Here is a tiny trained network, its code and every weight. The questions are about switching its units off for an input and a target symbol, where a switched-off unit gives its printed mean instead of its output.

import numpy as np


def w(rows, s, z=0):
    codes = np.array(rows[::2]) - 128.0
    scale = np.full(codes.shape[1], s)
    scale[-1] = z or s
    return codes * scale


def norm(h):
    return h / np.sqrt((h * h).mean(-1, keepdims=True) + 1e-5)


def f(y):
    return np.maximum(y, 0)


def softmax(a):
    e = np.exp(a - a.max(-1, keepdims=True))
    return e / e.sum(-1, keepdims=True)


def log_softmax(a):
    a = a - a.max(-1, keepdims=True)
    return a - np.log(np.exp(a).sum(-1, keepdims=True))


def net(x, mask):
    ids = ['γδζηθλτω'.index(c) for c in x.split()]
    T = len(ids)
    res = E[ids] + P[:T]
    r = norm(res)
    for j in range(3):
        rows = slice(3 * j, 3 * j + 3)
        q, k, v = (r @ M[0][rows].T for M in (Q, K, V))
        z = softmax(np.where(np.tri(T) > 0, q @ k.T / 3**0.5, -1e9)) @ v
        o = O[0][rows]
        res = res + np.where(mask[j], z, o[:, -1]) @ o[:, :-1]
    y = f(norm(res) @ A[0][:, :-1].T + A[0][:, -1])
    res = res + np.where(mask[3:15], y, B[0][:, -1]) @ B[0][:, :-1]
    return log_softmax(norm(res)[-1] @ U[:, :-1].T + U[:, -1])


Q, K, V, O, A, B = {}, {}, {}, {}, {}, {}
E = w([
[73,151,106,117],'γ',
[206,254,220,79],'δ',
[72,151,106,114],'ζ',
[77,156,95,133],'η',
[76,155,93,135],'θ',
[97,158,73,102],'λ',
[84,147,143,177],'τ',
[201,110,89,151],'ω',
],0.0067)
P = w([
[90,2,108,104],'0',
[104,48,117,100],'1',
[112,72,116,107],'2',
[103,94,107,123],'3',
[105,111,109,123],'4',
[101,126,112,133],'5',
[108,141,109,137],'6',
[114,154,114,138],'7',
[119,169,114,147],'8',
[124,187,116,145],'9',
[127,204,124,143],'10',
[126,209,134,138],'11',
[136,218,143,128],'12',
],0.0053)
Q[0] = w([
[153,150,108,135],'h0',
[48,99,145,159],'h0',
[180,147,126,100],'h0',
[184,18,150,99],'h1',
[43,175,89,137],'h1',
[184,125,151,133],'h1',
[61,191,67,92],'h2',
[165,64,155,129],'h2',
[55,248,143,161],'h2',
],0.014)
K[0] = w([
[114,157,155,104],'h0',
[102,78,12,167],'h0',
[165,164,217,103],'h0',
[100,46,119,137],'h1',
[163,186,97,155],'h1',
[95,101,175,93],'h1',
[157,189,178,158],'h2',
[98,62,100,118],'h2',
[188,190,164,113],'h2',
],0.011)
V[0] = w([
[106,99,69,166],'h0',
[167,143,186,107],'h0',
[166,118,89,119],'h0',
[92,144,139,104],'h1',
[67,162,137,130],'h1',
[157,97,148,2],'h1',
[100,123,115,213],'h2',
[95,132,194,68],'h2',
[103,73,202,222],'h2',
],0.0074)
O[0] = w([
[195,134,174,91,226],'h0',
[82,134,101,148,3],'h0',
[134,158,109,82,132],'h0',
[65,149,134,122,168],'h1',
[44,113,152,101,197],'h1',
[131,208,78,152,98],'h1',
[158,186,111,82,145],'h2',
[78,130,162,149,125],'h2',
[146,253,231,152,64],'h2',
],0.0063,0.0045)
A[0] = w([
[136,71,120,137,96],'n0',
[143,104,85,166,168],'n1',
[165,149,107,99,122],'n2',
[117,138,169,145,100],'n3',
[145,128,176,132,98],'n4',
[100,81,154,159,142],'n5',
[125,155,108,178,255],'n6',
[127,139,152,203,145],'n7',
[76,121,144,113,98],'n8',
[245,115,120,146,131],'n9',
[106,91,161,130,55],'n10',
[192,153,136,156,141],'n11',
],0.012,0.0023)
B[0] = w([
[107,176,114,112,203],'n0',
[132,154,179,173,202],'n1',
[120,128,166,178,228],'n2',
[120,150,109,124,176],'n3',
[117,151,106,81,175],'n4',
[81,148,178,175,194],'n5',
[85,144,88,188,164],'n6',
[122,164,55,114,157],'n7',
[165,118,116,162,251],'n8',
[254,136,71,184,231],'n9',
[162,119,159,144,171],'n10',
[132,95,87,134,174],'n11',
],0.0096,0.0033)
U = w([
[120,100,175,163,92],'γ',
[79,183,93,195,66],'δ',
[115,98,166,166,81],'ζ',
[166,77,179,105,61],'η',
[160,92,167,104,3],'θ',
[89,74,44,52,211],'λ',
[130,244,179,67,221],'τ',
[254,155,77,176,207],'ω',
],0.0091,0.0023)

Each question gives the input, a string of symbols that net reads in full, and the target symbol t.
The units are the heads (3 rows each of Q, K, V and O) and the neurons (one row each of A and B). Each row of codes is followed by its name. A weight is (code - 128) times the scale printed after its matrix; where a second scale follows, it is the last column's (O, A, B and U).
mask holds one flag per unit, heads first, then neurons. A switched-off unit (its flag False) gives its mean, the last column of its rows in O or B, instead of its output. The means were averaged over made-up inputs and are rounded, as every weight is.
A unit's drop is (log p(t) with every unit on - log p(t) with that unit switched off) / (log p(t) with every unit on - log p(t) with every unit switched off).
The circuit of an input: a set's keep is (log p(t) with only the set's units on - log p(t) with every unit switched off) / (log p(t) with every unit on - log p(t) with every unit switched off). Starting from the 12 units with the biggest drops (on a tie, the unit counted first), units are removed one at a time, each time the one whose removal leaves the highest keep (on an exact tie, the one counted first), for as long as the keep stays at least 0.8.
units of the circuit, in order: the units of the circuit, biggest drop first
unit that matters most: the unit with the biggest drop
k most important neurons: the k neurons with the biggest drops, biggest first
which heads matter: for each layer, one digit per head in row order, 1 if its drop is at least 0.15 and else 0, layers parted by /
drop when u is switched off: that unit's drop, to one decimal
input δ τ τ, target δ: units of the circuit, in order -> h1, n7, h2
input λ λ λ θ, target λ: which heads matter -> 100
input λ η ω τ, target ω: which heads matter -> 010
input λ λ λ η τ ω λ ζ ζ, target λ: 4 most important neurons -> n9, n1, n5, n10
input η λ τ τ λ γ γ θ ω θ λ η λ, target λ: unit that matters most -> h2
input λ η λ ω η λ λ, target λ: units of the circuit, in order -> n9, h2
input λ τ ω ω ω λ λ λ τ, target τ: which heads matter -> 011
input τ τ λ τ η τ τ λ λ η, target λ: units of the circuit, in order -> h2, h1, n9, n1
input τ ζ ζ, target τ: which heads matter -> 001
input η λ γ λ γ λ λ θ, target λ: which heads matter -> 001
input ζ τ λ λ λ θ τ ζ λ γ, target λ: which heads matter -> 011
input θ λ ω λ τ ζ ω λ η λ ζ, target λ: which heads matter -> 001
input η λ η λ η λ γ λ η, target λ: which heads matter -> 001
input λ τ λ η, target τ: units of the circuit, in order -> h2, n9
input λ η τ τ η, target τ: units of the circuit, in order -> h2
input δ λ λ, target δ: units of the circuit, in order -> h1, h2
input ω η δ λ, target δ: 2 most important neurons -> n1, n9
input λ λ λ ζ ω τ, target ω: drop when h1 is switched off -> 1.8
input δ λ τ, target δ: drop when h2 is switched off -> 0.2
input τ ζ θ, target τ: drop when h2 is switched off -> 0.7
input λ λ λ ω λ ζ, target ω: most important neuron -> n2
